Below are the code and all the weights of a small trained network. Each question names an input and a class and asks about switching units off, where a switched-off unit gives its printed mean instead of its output.

import numpy as np


def w(rows, s, z=0):
    codes = np.array(rows[::2]) - 128.0
    scale = np.full(codes.shape[1], s)
    scale[-1] = z or s
    return codes * scale


def f(y):
    return y / 2 * (1 + np.tanh(0.7978845608 * (y + 0.044715 * y**3)))


def log_softmax(a):
    a = a - a.max(-1, keepdims=True)
    return a - np.log(np.exp(a).sum(-1, keepdims=True))


def net(x, mask):
    res = np.array(x, float).reshape(1, 5) / 4 @ E
    y = f(res @ A[0][:, :-1].T + A[0][:, -1])
    res = res + np.where(mask, y, B[0][:, -1]) @ B[0][:, :-1]
    return log_softmax(res[-1] @ U[:, :-1].T + U[:, -1])


A, B = {}, {}
E = w([
[158,160,168,195,186,35,119,155,183,93,107],'x0',
[127,88,212,125,115,164,129,175,148,177,113],'x1',
[95,203,133,176,92,175,58,80,197,123,78],'x2',
[141,108,158,120,157,100,87,65,91,169,123],'x3',
[255,197,145,55,175,133,169,170,132,143,103],'x4',
],0.0098)
A[0] = w([
[106,254,172,178,143,134,141,125,186,96,59,185],'n1',
[178,127,124,16,150,50,138,96,79,178,235,155],'n2',
[166,67,67,88,201,121,124,174,171,80,137,224],'n3',
[148,133,220,118,167,184,123,76,140,177,120,87],'n4',
[43,171,64,167,12,198,54,123,163,44,176,167],'n5',
[45,91,155,156,124,119,166,81,117,139,116,77],'n6',
[50,133,130,154,40,155,56,133,153,38,101,74],'n7',
[192,114,208,130,207,61,197,149,137,176,124,184],'n8',
[107,165,143,77,68,205,108,86,132,188,91,193],'n9',
[102,75,102,73,128,84,169,191,71,83,147,118],'n10',
[104,202,139,159,98,96,82,77,123,148,53,59],'n11',
[165,163,100,144,173,51,71,182,150,69,72,209],'n12',
[184,203,93,153,150,48,51,61,132,104,35,129],'n13',
[118,161,115,60,120,213,145,15,83,192,163,198],'n14',
[14,129,104,196,66,202,150,53,96,136,116,133],'n15',
[129,139,239,109,132,145,186,212,161,215,112,227],'n16',
[126,126,163,218,102,78,96,126,207,41,141,242],'n17',
[44,40,169,130,154,88,119,76,87,136,191,227],'n18',
[164,77,130,111,149,146,105,130,77,158,41,87],'n19',
[171,105,130,82,5,253,180,209,142,140,160,255],'n20',
[89,126,94,198,149,85,80,38,98,111,127,176],'n21',
],0.0071,0.0044)
B[0] = w([
[150,160,142,7,157,209,101,95,176,132,96,207],'n1',
[110,144,102,145,103,55,122,145,37,129,190,220],'n2',
[127,203,93,116,117,90,147,126,97,123,160,189],'n3',
[127,95,138,167,73,158,55,130,28,212,99,156],'n4',
[66,100,12,114,139,179,102,81,75,235,131,228],'n5',
[168,127,65,142,121,63,57,84,103,210,118,158],'n6',
[134,174,28,125,166,208,163,61,135,215,146,185],'n7',
[104,182,114,197,153,61,98,133,167,196,160,219],'n8',
[82,139,116,88,27,189,44,126,58,168,149,196],'n9',
[184,192,75,123,61,88,176,219,99,94,168,193],'n10',
[186,155,162,29,135,166,179,86,156,90,125,163],'n11',
[104,173,109,110,169,80,165,76,169,127,182,197],'n12',
[136,237,164,16,182,134,214,73,176,77,149,195],'n13',
[112,85,59,81,13,122,110,132,44,215,156,214],'n14',
[92,87,40,144,170,181,82,3,107,207,51,210],'n15',
[98,123,195,75,143,64,49,94,190,155,123,225],'n16',
[55,157,132,45,106,165,158,71,144,160,180,210],'n17',
[87,120,137,125,102,69,100,121,97,152,170,218],'n18',
[127,148,103,169,63,68,86,125,65,164,117,143],'n19',
[2,170,156,86,87,102,129,94,134,72,191,252],'n20',
[33,144,119,114,167,179,147,111,167,150,146,198],'n21',
],0.0068,0.011)
U = w([
[41,166,151,107,157,108,171,124,185,34,163,219],'0',
[146,188,101,117,215,141,138,103,210,130,74,31],'1',
[194,150,46,90,89,102,183,147,61,79,175,159],'2',
[215,75,167,248,176,192,207,178,152,31,24,2],'3',
[27,112,72,165,103,161,111,125,96,201,148,208],'4',
[140,99,192,205,178,65,85,181,134,150,138,53],'5',
[195,66,161,219,206,229,166,254,173,19,93,2],'6',
[136,133,205,106,87,204,66,130,166,105,74,124],'7',
],0.0081,0.0049)

Each question gives the input, the list of numbers given to net, and the class t.
The units are the neurons (one row each of A and B). Each row of codes is followed by its name. A weight is (code - 128) times the scale printed after its matrix; where a second scale follows, it is the last column's (A, B and U).
mask holds one flag per neuron, in row order. A switched-off neuron (its flag False) gives its mean, the last column of its row in B, instead of its output. The means were averaged over made-up inputs and are rounded, as every weight is.
A unit's drop is (log p(t) with every unit on - log p(t) with that unit switched off) / (log p(t) with every unit on - log p(t) with every unit switched off).
The circuit of an input: a set's keep is (log p(t) with only the set's units on - log p(t) with every unit switched off) / (log p(t) with every unit on - log p(t) with every unit switched off). Starting from the 12 units with the biggest drops (on a tie, the unit counted first), units are removed one at a time, each time the one whose removal leaves the highest keep (on an exact tie, the one counted first), for as long as the keep stays at least 0.8.
circuit, biggest first: the units of the circuit, biggest drop first
unit that matters most: the unit with the biggest drop
k most important neurons: the k neurons with the biggest drops, biggest first
drop when u is switched off: that unit's drop, to one decimal
input [0,-1,3,8,8], class 2: circuit, biggest first : (n2, n21, n13)
input [8,-2,4,0,-3], class 0: circuit, biggest first : (n13)
input [-6,-4,-7,3,-3], class 2: circuit, biggest first : (n10, n5)
input [3,3,1,1,-2], class 1: circuit, biggest first : (n20, n14, n2)
input [4,-8,5,7,5], class 0: 2 most important neurons : (n15, n13)
input [5,-6,5,-3,3], class 1: 2 most important neurons : (n20, n1)
input [2,-5,3,2,3], class 0: 3 most important neurons : (n15, n7, n5)
input [8,2,-2,-5,6], class 1: 3 most important neurons : (n20, n1, n8)
input [6,-7,5,-8,5], class 1: 2 most important neurons : (n1, n20)
input [-7,3,-6,3,6], class 2: 2 most important neurons : (n10, n5)
input [4,3,6,-7,-1], class 1: 2 most important neurons : (n1, n14)
input [8,1,-5,-5,7], class 1: 4 most important neurons : (n20, n8, n18, n1)
input [5,-7,-8,-6,-6], class 2: 2 most important neurons : (n10, n20)
input [6,1,-6,-4,-2], class 0: unit that matters most : n14
input [6,5,2,-7,1], class 0: 2 most important neurons : (n15, n17)
input [5,7,1,8,6], class 5: 2 most important neurons : (n4, n8)
input [2,-8,0,-8,6], class 1: drop when n5 is switched off : -0.3
input [8,5,-4,3,7], class 5: drop when n8 is switched off : 0.2
input [4,1,-5,-1,0], class 2: drop when n3 is switched off : 0.4
input [-3,5,5,5,7], class 7: unit that matters most : n5
